Below are the code and all the weights of a small trained network. Each question names an input and a target symbol and asks about switching units off, where a switched-off unit gives its printed mean instead of its output.

import numpy as np


def w(rows, s, z=0):
    codes = np.array(rows[::2]) - 128.0
    scale = np.full(codes.shape[1], s)
    scale[-1] = z or s
    return codes * scale


def norm(h):
    return h / np.sqrt((h * h).mean(-1, keepdims=True) + 1e-5)


def softmax(a):
    e = np.exp(a - a.max(-1, keepdims=True))
    return e / e.sum(-1, keepdims=True)


def log_softmax(a):
    a = a - a.max(-1, keepdims=True)
    return a - np.log(np.exp(a).sum(-1, keepdims=True))


def net(x, mask):
    ids = ['αβγδλξπστ'.index(c) for c in x.split()]
    T = len(ids)
    res = E[ids] + P[:T]
    u = 0
    for l in range(3):
        r = norm(res)
        for j in range(2):
            rows = slice(3 * j, 3 * j + 3)
            q, k, v = (r @ M[l][rows].T for M in (Q, K, V))
            z = softmax(np.where(np.tri(T) > 0, q @ k.T / 3**0.5, -1e9)) @ v
            o = O[l][rows]
            res = res + np.where(mask[u + j], z, o[:, -1]) @ o[:, :-1]
        u += 2
    return log_softmax(norm(res)[-1] @ U[:, :-1].T + U[:, -1])


Q, K, V, O = {}, {}, {}, {}
E = w([
[125,125,143,161,89,99,137,127,177,125],'α',
[79,123,164,35,155,159,140,67,155,99],'β',
[171,168,200,153,165,130,122,158,92,92],'γ',
[118,108,65,161,191,96,193,103,146,116],'δ',
[102,122,96,143,179,167,79,86,112,219],'λ',
[118,100,151,148,106,81,134,144,160,117],'ξ',
[170,114,126,153,99,115,1,249,167,91],'π',
[117,145,96,182,96,145,152,146,177,116],'σ',
[27,152,121,146,84,136,83,131,61,85],'τ',
],0.026)
P = w([
[170,144,126,111,117,102,160,92,104,146],'0',
[119,109,236,233,139,138,103,66,151,114],'1',
[140,193,144,83,115,12,146,111,159,164],'2',
[206,61,129,131,57,156,105,117,87,128],'3',
[99,120,159,2,170,121,184,129,137,119],'4',
[212,150,144,111,85,67,77,164,97,114],'5',
],0.0099)
Q[0] = w([
[214,113,111,201,57,96,175,169,144,115],'0.h1',
[133,181,43,158,211,116,173,98,115,216],'0.h1',
[167,196,176,65,156,106,73,95,33,9],'0.h1',
[168,111,166,173,180,140,115,14,2,246],'0.h2',
[132,68,105,205,61,150,199,50,134,162],'0.h2',
[38,103,118,15,224,138,194,64,212,121],'0.h2',
],0.0082)
K[0] = w([
[179,92,121,196,95,108,217,234,179,144],'0.h1',
[151,153,112,196,209,121,157,42,80,191],'0.h1',
[38,209,171,147,97,120,57,130,41,44],'0.h1',
[164,88,157,120,248,225,150,46,89,198],'0.h2',
[58,65,113,254,152,98,162,79,163,80],'0.h2',
[85,201,51,5,207,76,123,111,208,108],'0.h2',
],0.008)
V[0] = w([
[81,119,126,156,69,135,137,154,50,92],'0.h1',
[211,138,158,137,146,138,153,150,110,92],'0.h1',
[119,149,166,101,129,111,152,130,107,65],'0.h1',
[130,81,115,74,155,114,176,147,165,2],'0.h2',
[154,73,143,159,137,116,125,116,96,156],'0.h2',
[105,56,82,96,182,93,53,160,138,100],'0.h2',
],0.0086)
O[0] = w([
[147,55,81,24,132,12,118,114,128,45,166],'0.h1',
[127,161,154,59,91,153,177,232,57,146,203],'0.h1',
[125,204,120,92,44,144,151,41,50,143,185],'0.h1',
[136,89,84,218,2,182,166,73,23,141,111],'0.h2',
[227,160,77,113,226,161,60,94,98,105,148],'0.h2',
[134,190,76,246,96,130,154,125,240,195,2],'0.h2',
],0.0069,0.0041)
Q[1] = w([
[70,239,166,165,92,80,154,122,141,86],'1.h1',
[150,45,67,66,50,132,102,107,130,126],'1.h1',
[194,181,78,163,150,44,65,199,111,83],'1.h1',
[73,254,146,172,107,71,125,158,189,190],'1.h2',
[225,92,114,178,103,125,47,231,125,132],'1.h2',
[156,97,41,125,172,158,157,117,143,203],'1.h2',
],0.0092)
K[1] = w([
[149,72,45,15,101,95,149,120,90,233],'1.h1',
[2,77,120,189,131,153,61,57,182,114],'1.h1',
[242,50,115,132,120,216,41,140,98,47],'1.h1',
[210,106,77,58,55,110,140,189,148,164],'1.h2',
[211,81,124,209,133,178,57,180,102,4],'1.h2',
[116,118,126,236,186,151,216,107,192,160],'1.h2',
],0.0081)
V[1] = w([
[170,155,255,127,104,51,129,132,113,160],'1.h1',
[90,111,159,116,65,142,103,147,149,75],'1.h1',
[49,140,181,65,44,179,112,66,135,157],'1.h1',
[164,148,120,97,156,97,159,112,82,95],'1.h2',
[128,149,183,115,134,213,138,134,119,55],'1.h2',
[35,95,43,134,138,156,225,109,156,192],'1.h2',
],0.0076)
O[1] = w([
[139,153,102,113,152,190,148,138,56,102,228],'1.h1',
[149,84,136,110,254,133,142,148,142,132,172],'1.h1',
[132,140,150,207,130,147,82,202,115,151,132],'1.h1',
[141,85,77,162,173,134,139,146,105,228,177],'1.h2',
[89,139,96,68,90,113,165,145,167,243,189],'1.h2',
[207,57,164,90,150,88,60,84,126,88,1],'1.h2',
],0.0093,0.0086)
Q[2] = w([
[128,124,105,80,98,63,60,154,151,94],'2.h1',
[126,110,202,149,140,171,155,228,215,205],'2.h1',
[153,98,114,79,153,138,45,62,93,148],'2.h1',
[139,15,135,158,118,255,109,53,149,149],'2.h2',
[166,215,97,90,40,148,167,154,106,161],'2.h2',
[159,114,124,27,175,174,123,113,55,174],'2.h2',
],0.009)
K[2] = w([
[87,108,76,140,131,146,88,140,186,118],'2.h1',
[195,173,203,129,136,134,160,161,181,150],'2.h1',
[64,109,129,118,156,119,77,68,120,161],'2.h1',
[77,188,207,189,119,164,122,58,171,113],'2.h2',
[147,118,84,129,140,213,105,147,94,174],'2.h2',
[112,86,251,108,107,155,184,122,115,139],'2.h2',
],0.011)
V[2] = w([
[2,120,134,66,145,108,39,142,124,85],'2.h1',
[45,82,79,150,49,118,128,158,72,134],'2.h1',
[136,126,97,149,124,173,168,146,210,171],'2.h1',
[175,151,115,86,54,86,67,147,115,144],'2.h2',
[143,80,130,113,65,147,158,103,111,120],'2.h2',
[174,129,164,160,116,144,183,131,171,159],'2.h2',
],0.0098)
O[2] = w([
[52,151,86,123,36,41,119,141,50,114,130],'2.h1',
[120,117,129,142,110,2,63,21,68,99,237],'2.h1',
[122,154,229,114,179,186,91,130,119,119,70],'2.h1',
[75,143,145,188,200,187,140,153,168,94,4],'2.h2',
[145,119,224,152,74,194,184,146,210,145,78],'2.h2',
[126,102,144,148,36,127,197,174,110,52,115],'2.h2',
],0.0082,0.0034)
U = w([
[94,102,25,183,104,128,208,123,184,199,3],'α',
[156,137,158,69,16,182,64,40,168,141,244],'β',
[151,169,140,73,185,166,157,159,2,95,63],'γ',
[250,99,78,156,156,146,172,71,126,46,156],'δ',
[154,119,116,112,224,112,44,95,150,186,180],'λ',
[70,146,127,151,178,134,181,89,131,23,32],'ξ',
[202,121,121,196,68,114,11,227,109,105,128],'π',
[148,62,196,30,144,51,148,181,169,104,69],'σ',
[126,128,45,100,98,55,72,64,72,96,223],'τ',
],0.0058,0.0023)

Each question gives the input, a string of symbols that net reads in full, and the target symbol t.
The units are the heads (3 rows each of Q, K, V and O). Each row of codes is followed by its name. A weight is (code - 128) times the scale printed after its matrix; where a second scale follows, it is the last column's (O and U).
mask holds one flag per head, layer by layer. A switched-off head (its flag False) gives its mean, the last column of its rows in O, instead of its output. The means were averaged over made-up inputs and are rounded, as every weight is.
A unit's drop is (log p(t) with every unit on - log p(t) with that unit switched off) / (log p(t) with every unit on - log p(t) with every unit switched off).
The circuit of an input: a set's keep is (log p(t) with only the set's units on - log p(t) with every unit switched off) / (log p(t) with every unit on - log p(t) with every unit switched off). Starting from all 6 units, units are removed one at a time, each time the one whose removal leaves the highest keep (on an exact tie, the one counted first), for as long as the keep stays at least 0.8.
circuit, biggest first: the units of the circuit, biggest drop first
unit that matters most: the unit with the biggest drop
which heads matter: for each layer, one digit per head in row order, 1 if its drop is at least 0.15 and else 0, layers parted by /
drop of u: that unit's drop, to one decimal
input β α γ ξ, target γ: circuit, biggest first -> [1.h1]
input γ σ ξ τ σ, target δ: circuit, biggest first -> [1.h2 0.h2]
input α τ γ τ β, target τ: which heads matter -> 10 / 00 / 10
input γ ξ γ α γ α, target γ: which heads matter -> 00 / 01 / 10
input γ λ γ σ, target τ: circuit, biggest first -> [0.h2 1.h1 2.h2]
input γ λ β, target β: circuit, biggest first -> [1.h2 0.h2 0.h1]
input γ ξ γ β, target β: which heads matter -> 11 / 01 / 01
input α δ τ τ ξ δ, target τ: circuit, biggest first -> [1.h2 2.h1]
input λ γ σ, target τ: circuit, biggest first -> [0.h2 1.h2 2.h2]
input σ γ γ α ξ α, target γ: which heads matter -> 00 / 11 / 10
input σ β ξ α, target π: which heads matter -> 00 / 10 / 00
input β γ ξ, target π: circuit, biggest first -> [1.h1 1.h2]
input γ π γ σ, target ξ: circuit, biggest first -> [0.h1 1.h2 0.h2 2.h1]
input σ σ λ σ ξ, target τ: unit that matters most -> 0.h2
input ξ γ ξ, target δ: which heads matter -> 01 / 01 / 10
input δ σ γ ξ, target σ: which heads matter -> 00 / 11 / 01
input σ β β σ, target π: which heads matter -> 01 / 10 / 00
input τ γ τ ξ σ, target λ: circuit, biggest first -> [2.h2 1.h2 0.h1 1.h1]
input γ τ λ τ σ ξ, target λ: which heads matter -> 10 / 00 / 01
input γ β σ σ, target π: circuit, biggest first -> [1.h1 0.h2]
input π ξ δ γ σ, target β: unit that matters most -> 1.h2
input γ γ σ τ γ δ, target τ: circuit, biggest first -> [1.h2 2.h1 0.h1]
input τ γ β σ λ β, target τ: drop of 2.h1 -> 0.4
input β γ τ γ σ, target λ: drop of 1.h2 -> 0.6
input β γ γ ξ τ γ, target τ: drop of 0.h2 -> 0.0
